Here is a tiny trained network, its code and every weight. The questions are about switching its units off for an input and a target symbol, where a switched-off unit gives its printed mean instead of its output.

import numpy as np


def w(rows, s, z=0):
    codes = np.array(rows[::2]) - 128.0
    scale = np.full(codes.shape[1], s)
    scale[-1] = z or s
    return codes * scale


def norm(h):
    return h / np.sqrt((h * h).mean(-1, keepdims=True) + 1e-5)


def f(y):
    return np.maximum(y, 0)


def softmax(a):
    e = np.exp(a - a.max(-1, keepdims=True))
    return e / e.sum(-1, keepdims=True)


def log_softmax(a):
    a = a - a.max(-1, keepdims=True)
    return a - np.log(np.exp(a).sum(-1, keepdims=True))


def net(x, mask):
    ids = ['ζηξστφ'.index(c) for c in x.split()]
    T = len(ids)
    res = E[ids] + P[:T]
    r = norm(res)
    for j in range(2):
        rows = slice(3 * j, 3 * j + 3)
        q, k, v = (r @ M[0][rows].T for M in (Q, K, V))
        z = softmax(np.where(np.tri(T) > 0, q @ k.T / 3**0.5, -1e9)) @ v
        o = O[0][rows]
        res = res + np.where(mask[j], z, o[:, -1]) @ o[:, :-1]
    y = f(norm(res) @ A[0][:, :-1].T + A[0][:, -1])
    res = res + np.where(mask[2:14], y, B[0][:, -1]) @ B[0][:, :-1]
    return log_softmax(norm(res)[-1] @ U[:, :-1].T + U[:, -1])


Q, K, V, O, A, B = {}, {}, {}, {}, {}, {}
E = w([
[98,219,109,148,115],'ζ',
[60,94,8,201,198],'η',
[153,35,85,213,56],'ξ',
[204,53,151,160,156],'σ',
[30,165,223,151,207],'τ',
[96,79,226,108,14],'φ',
],0.018)
P = w([
[125,27,58,50,129],'0',
[108,70,97,172,119],'1',
[106,78,136,129,123],'2',
[147,111,119,180,126],'3',
[227,147,170,130,144],'4',
[247,150,174,152,147],'5',
[176,161,154,202,145],'6',
[153,153,138,229,138],'7',
[181,134,127,254,157],'8',
],0.012)
Q[0] = w([
[133,109,2,102,207],'head 0',
[118,244,44,143,94],'head 0',
[199,75,155,181,64],'head 0',
[169,196,63,205,170],'head 1',
[94,24,149,132,172],'head 1',
[184,151,237,193,69],'head 1',
],0.029)
K[0] = w([
[181,83,58,51,79],'head 0',
[68,188,69,124,64],'head 0',
[195,141,187,161,103],'head 0',
[167,180,104,240,130],'head 1',
[55,52,160,136,136],'head 1',
[165,136,252,160,105],'head 1',
],0.032)
V[0] = w([
[50,130,171,102,103],'head 0',
[205,71,210,182,156],'head 0',
[133,161,162,190,20],'head 0',
[182,153,33,147,160],'head 1',
[232,84,159,178,152],'head 1',
[97,118,218,144,249],'head 1',
],0.018)
O[0] = w([
[112,100,150,80,91,120],'head 0',
[236,143,176,188,138,15],'head 0',
[142,67,132,164,36,254],'head 0',
[181,87,46,80,86,217],'head 1',
[32,51,120,89,127,191],'head 1',
[5,193,81,96,175,106],'head 1',
],0.014,0.0056)
A[0] = w([
[145,112,91,97,98,99],'neuron 0',
[130,194,140,42,171,40],'neuron 1',
[129,163,105,69,196,80],'neuron 2',
[81,227,161,170,132,98],'neuron 3',
[130,68,142,127,224,3],'neuron 4',
[147,171,252,112,118,127],'neuron 5',
[183,126,151,130,184,181],'neuron 6',
[141,144,172,41,99,76],'neuron 7',
[123,182,123,113,211,130],'neuron 8',
[132,157,54,125,211,35],'neuron 9',
[211,227,115,110,108,81],'neuron 10',
[115,144,232,125,117,45],'neuron 11',
],0.026,0.0047)
B[0] = w([
[104,182,164,157,190,244],'neuron 0',
[86,192,181,243,163,165],'neuron 1',
[136,144,103,203,45,180],'neuron 2',
[135,145,168,219,31,190],'neuron 3',
[134,216,93,114,233,179],'neuron 4',
[137,57,245,49,184,189],'neuron 5',
[20,139,98,167,137,186],'neuron 6',
[101,131,134,234,156,160],'neuron 7',
[155,176,34,163,90,180],'neuron 8',
[146,75,246,86,87,194],'neuron 9',
[229,96,86,4,89,169],'neuron 10',
[144,99,238,58,141,177],'neuron 11',
],0.03,0.011)
U = w([
[174,21,54,202,73,101],'ζ',
[102,175,80,147,191,162],'η',
[53,97,54,68,38,184],'ξ',
[134,255,178,206,26,2],'σ',
[141,120,217,79,127,146],'τ',
[206,166,51,63,58,206],'φ',
],0.0078,0.004)

Each question gives the input, a string of symbols that net reads in full, and the target symbol t.
The units are the heads (3 rows each of Q, K, V and O) and the neurons (one row each of A and B). Each row of codes is followed by its name. A weight is (code - 128) times the scale printed after its matrix; where a second scale follows, it is the last column's (O, A, B and U).
mask holds one flag per unit, heads first, then neurons. A switched-off unit (its flag False) gives its mean, the last column of its rows in O or B, instead of its output. The means were averaged over made-up inputs and are rounded, as every weight is.
A unit's drop is (log p(t) with every unit on - log p(t) with that unit switched off) / (log p(t) with every unit on - log p(t) with every unit switched off).
The circuit of an input: a set's keep is (log p(t) with only the set's units on - log p(t) with every unit switched off) / (log p(t) with every unit on - log p(t) with every unit switched off). Starting from the 12 units with the biggest drops (on a tie, the unit counted first), units are removed one at a time, each time the one whose removal leaves the highest keep (on an exact tie, the one counted first), for as long as the keep stays at least 0.8.
units of the circuit, in order: the units of the circuit, biggest drop first
most important unit: the unit with the biggest drop
top k neurons: the k neurons with the biggest drops, biggest first
heads that matter: for each layer, one digit per head in row order, 1 if its drop is at least 0.15 and else 0, layers parted by /
drop when u is switched off: that unit's drop, to one decimal
input ξ ξ ζ, target φ: heads that matter => 01
input ζ τ τ ζ τ ξ σ ξ, target η: heads that matter => 11
input ξ ζ ζ ζ ζ ζ η, target τ: heads that matter => 00
input φ φ ζ η τ σ η, target η: most important unit => head 0
input σ τ η, target φ: heads that matter => 11
input ζ ζ φ ξ, target τ: units of the circuit, in order => (head 1; neuron 5)
input τ ξ ξ ζ ξ ζ τ τ η, target ζ: units of the circuit, in order => (head 0; neuron 4; head 1)
input ζ ζ ζ, target η: heads that matter => 11
input η φ φ ζ ζ ζ, target η: units of the circuit, in order => (neuron 9; neuron 3)
input φ ζ η ξ η, target η: top 4 neurons => (neuron 0; neuron 9; neuron 10; neuron 5)
input σ φ η τ ξ η, target φ: top 2 neurons => (neuron 10; neuron 8)
input ζ ζ ξ, target ζ: heads that matter => 00
input ζ η σ σ ξ, target η: drop when head 0 is switched off => 0.6
input ζ ζ ζ σ ξ η σ η ζ, target ξ: drop when neuron 1 is switched off => 0.1
input τ η η ζ, target φ: drop when neuron 10 is switched off => 0.2
